[-2.40 +4.64 +1.55 -3.58 +1.27] = nivif
[+4.65 +8.89 +1.01 -3.42 -4.56] = kagig
[-3.38 -1.88 +3.42 -3.65 -5.35] = ges
[+6.23 +1.56 -5.97 +2.72 -5.32] = dozom
[-8.04 +5.81 -8.35 -0.36 +5.10] = givek
[+3.29 -2.28 +1.27 -3.58 +1.55] = Lesu
find: [+1.55 -3.58 +1.27]
nivif
after: [+4.65]
[+8.89]
after: [+5.81]
[-8.35]
after: [+3.42]
[-3.65]
after: [-8.04]
[+5.81]
step +1: [-2.40 +4.64 +1.55]
[-2.39 +4.65 +1.56]

[+1.74 +4.22 +0.66 +7.15 -2.66 -5.86 +1.66] -> pas
[+0.66 +7.15 +4.22 -2.66 +1.74 -0.26 +6.30] -> Pur
[-2.66 +7.15 -2.66 -2.66 -6.81 -5.49 +0.34] -> fod
[-0.33 -1.97 -2.04 +1.21 +6.38 +3.44 +4.30] -> neb
[+1.47 +4.73 +3.36 -2.29 +0.38 -0.35 +5.40] -> nal
[+0.28 +2.15 +1.51 -0.05 +2.12 -0.26 +6.30] -> zedug
dup fod: 
[-2.66]
find: [+0.66 +7.15 +4.22 -2.66 +1.74]
Pur

[+1.44 -7.23 -7.23 +1.42 +0.60] = fadom
[+1.17 +0.88 -5.98 +0.87 +0.67] = ler
[+1.17 +0.88 -5.98 +1.14 +0.19] = larum
[+0.73 +0.57 -4.92 +0.90 +0.62] = zule
[+0.11 +0.32 -0.59 -0.09 -0.22] = Neduz
places fadom: [-7.23]
2 3
after: [+0.90]
[+0.62]

[+1.70 +1.22 +0.55 +0.55 +2.25 +1.22 -2.73 -1.14 +1.70 +0.43 -2.03 -0.20] = nabe
[-1.15 +0.01 -6.83 -3.56 -0.31 +7.64 +1.76 -2.13 -0.31 +1.02 -0.31 +0.30] = dotu
[+0.39 +0.44 -0.55 +0.55 +2.25 +5.83 -1.74 -1.14 +1.70 +0.43 -2.03 +1.69] = rutuz
find: [+0.39 +0.44 -0.55 +0.55 +2.25 +5.83 -1.74 -1.14 +1.70 +0.43 -2.03 +1.69]
rutuz
places dotu: [-0.31]
5 9 11
step -1: [+0.39]
[+0.38]
step -1: [+0.44]
[+0.43]
dup dotu: 
[-0.31]
step -1: [+1.70]
[+1.69]
places nabe: [+1.70]
1 9

[-2.33 -6.47 +4.26 +5.09 +0.03]  zamup
[+1.51 +1.51 -2.74 +1.51 +1.51]  nel
[-1.26 -4.00 +6.46 +4.37 +0.84]  fuzif
[-4.46 -0.05 -5.35 -3.34 +2.56]  Biva
[-2.01 -0.74 -0.11 +1.52 -0.74]  zuv
[-0.78 +0.00 -0.78 -0.78 -0.78]  sav
[+0.19 +4.77 -7.34 -0.79 +5.70]  muron
places zuv: [-0.74]
2 5
dup sav: 
[-0.78]
places sav: [-0.78]
1 3 4 5
step +1: [-4.46 -0.05 -5.35 -3.34]
[-4.45 -0.04 -5.34 -3.33]
after: [+4.77]
[-7.34]
places nel: [+1.51]
1 2 4 5

[+4.58 -4.19 +5.33 -4.38 -6.54] -> Medi
[+4.58 -4.19 -6.78 -4.38 -6.54] -> bomo
[+4.17 +4.59 +0.46 +4.59 +4.59] -> Busuz
step -1: [+4.59]
[+4.58]
after: [+4.17]
[+4.59]
places bomo: [-6.54]
5
find: [+4.58 -4.19 -6.78 -4.38 -6.54]
bomo
find: [+4.58 -4.19 +5.33]
Medi
dup Busuz: 
[+4.59]
step +1: [+4.59]
[+4.60]

[-1.35 -6.60 +5.69 +2.21 -7.19 +3.04 +5.69 -6.59] -> lum
[+5.58 +0.35 -5.64 -1.06 +5.51 +1.72 -1.70 -2.32] -> daviz
[-7.88 -8.47 -7.71 -5.25 -1.69 +2.31 +5.56 +8.13] -> Muvo
step -1: [-7.88]
[-7.89]
after: [-1.69]
[+2.31]
find: [+2.31 +5.56]
Muvo
places lum: [-6.59]
8
step -1: [+5.69]
[+5.68]
after: [+5.58]
[+0.35]

[+3.60 +4.98 -1.16 +3.22 -6.43]  Bim
[+0.17 +5.56 -1.54 +8.89 -6.57]  Nasup
[+1.87 +4.82 +3.57 +2.23 -4.53]  zib
[+2.30 +4.20 +6.15 +2.85 -2.68]  zof
[+1.25 +0.55 +3.91 +0.06 -1.76]  muk
[+1.57 +0.22 +4.23 -1.90 -2.63]  vipe
[+0.48 -0.20 +3.51 -2.20 -2.45]  dabe
[+1.39 -1.99 +4.12 -2.15 -2.79]  Fafas
[+1.11 -2.95 +4.03 -2.94 -4.14]  sises
[-0.63 +4.12 -1.99 -2.15 -5.34]  rasob
[+0.53 -4.20 -5.71 -5.71 -6.22]  Nedu
[+0.68 -5.09 +3.26 -4.61 -7.86]  sevi
dup Nedu: 
[-5.71]
step -1: [+1.87]
[+1.86]
find: [-1.99 +4.12 -2.15]
Fafas

[-0.92 +0.40 +3.92 -1.27 -4.06 -1.98 +0.33 +0.97 -3.27 +1.90 -4.68 +4.83 +2.87 -2.22 -1.03 +5.29] = Zur
[-0.75 +6.80 +0.61 +0.64 -2.34 +0.81 -5.99 +2.24 +1.16 +3.28 +1.65 -4.48 +0.36 +0.28 +2.35 -2.32] = puba
[-1.34 +0.53 +4.31 -1.42 -4.12 -1.89 +0.05 +1.18 -3.55 -3.24 -4.31 +4.71 +3.07 -2.31 -1.14 +5.10] = leso
[+4.12 -3.89 -6.42 +1.88 +4.06 +1.63 +4.05 -2.08 +3.29 -2.07 -1.40 +1.56 -1.63 +0.95 -0.86 -2.02] = mev
[+4.12 -3.89 -6.42 +1.88 +4.06 +1.63 +4.05 -2.08 +3.29 -2.07 -1.40 +1.56 -1.63 +0.95 -0.86 -1.31] = Nobo
[-1.07 +6.84 +2.19 +0.25 -4.08 -0.05 -5.92 +2.79 -0.31 +4.06 -0.35 -2.36 +1.57 -0.82 +1.84 +0.12] = lefe
[-1.34 +0.53 +4.31 -2.87 -4.12 -1.89 +0.05 +1.18 -3.55 -3.24 +5.08 +4.71 +3.07 -2.31 -1.14 +5.10] = vono
[+4.15 -3.72 -6.42 +1.90 +3.75 +1.44 +4.12 -1.98 +3.31 -2.03 -2.05 +1.99 -1.38 +0.97 -1.06 -0.73] = Dila
[-1.34 +0.53 +4.31 -1.42 -4.12 -1.89 +0.05 +1.18 -3.55 +1.80 -4.31 +4.71 +3.07 -2.31 -1.14 +5.10] = gafe
[+1.05 -4.96 +0.04 -0.45 +0.31 -1.13 +4.98 -1.37 -1.56 -1.58 -4.39 +6.12 +1.07 -1.07 -2.26 +4.05] = Gik
[+4.29 +3.69 -6.63 +2.94 +0.99 +2.62 -2.24 +0.36 +4.71 +1.89 -1.03 -2.19 -0.77 +0.85 +1.56 -2.72] = funit
find: [+1.18 -3.55 -3.24 -4.31 +4.71]
leso
step +1: [+3.07 -2.31 -1.14]
[+3.08 -2.30 -1.13]
step +1: [+1.16 +3.28 +1.65 -4.48]
[+1.17 +3.29 +1.66 -4.47]
find: [+0.99 +2.62 -2.24 +0.36 +4.71]
funit
find: [+1.90 +3.75 +1.44 +4.12 -1.98 +3.31 -2.03 -2.05 +1.99]
Dila

[-2.26 +3.04 -3.13 -3.86 +4.78 -1.39 -1.11 +1.04]  figut
[+5.55 -4.40 +1.56 -3.87 -1.32 -3.87 -0.21 -2.79]  sorak
[+5.55 -4.40 +1.56 -3.87 -3.71 +5.55 +2.44 +3.61]  gimuv
[-3.71 -3.87 +1.56 +5.55 -4.40 +1.05 -0.56 -5.80]  deso
[+1.04 +3.04 -3.13 +1.04 +1.04 -1.39 +0.29 +1.04]  Vav
places Vav: [+1.04]
1 4 5 8
dup gimuv: 
[+5.55]
places sorak: [-3.87]
4 6
after: [+2.44]
[+3.61]
find: [+5.55 -4.40 +1.56 -3.87 -3.71]
gimuv

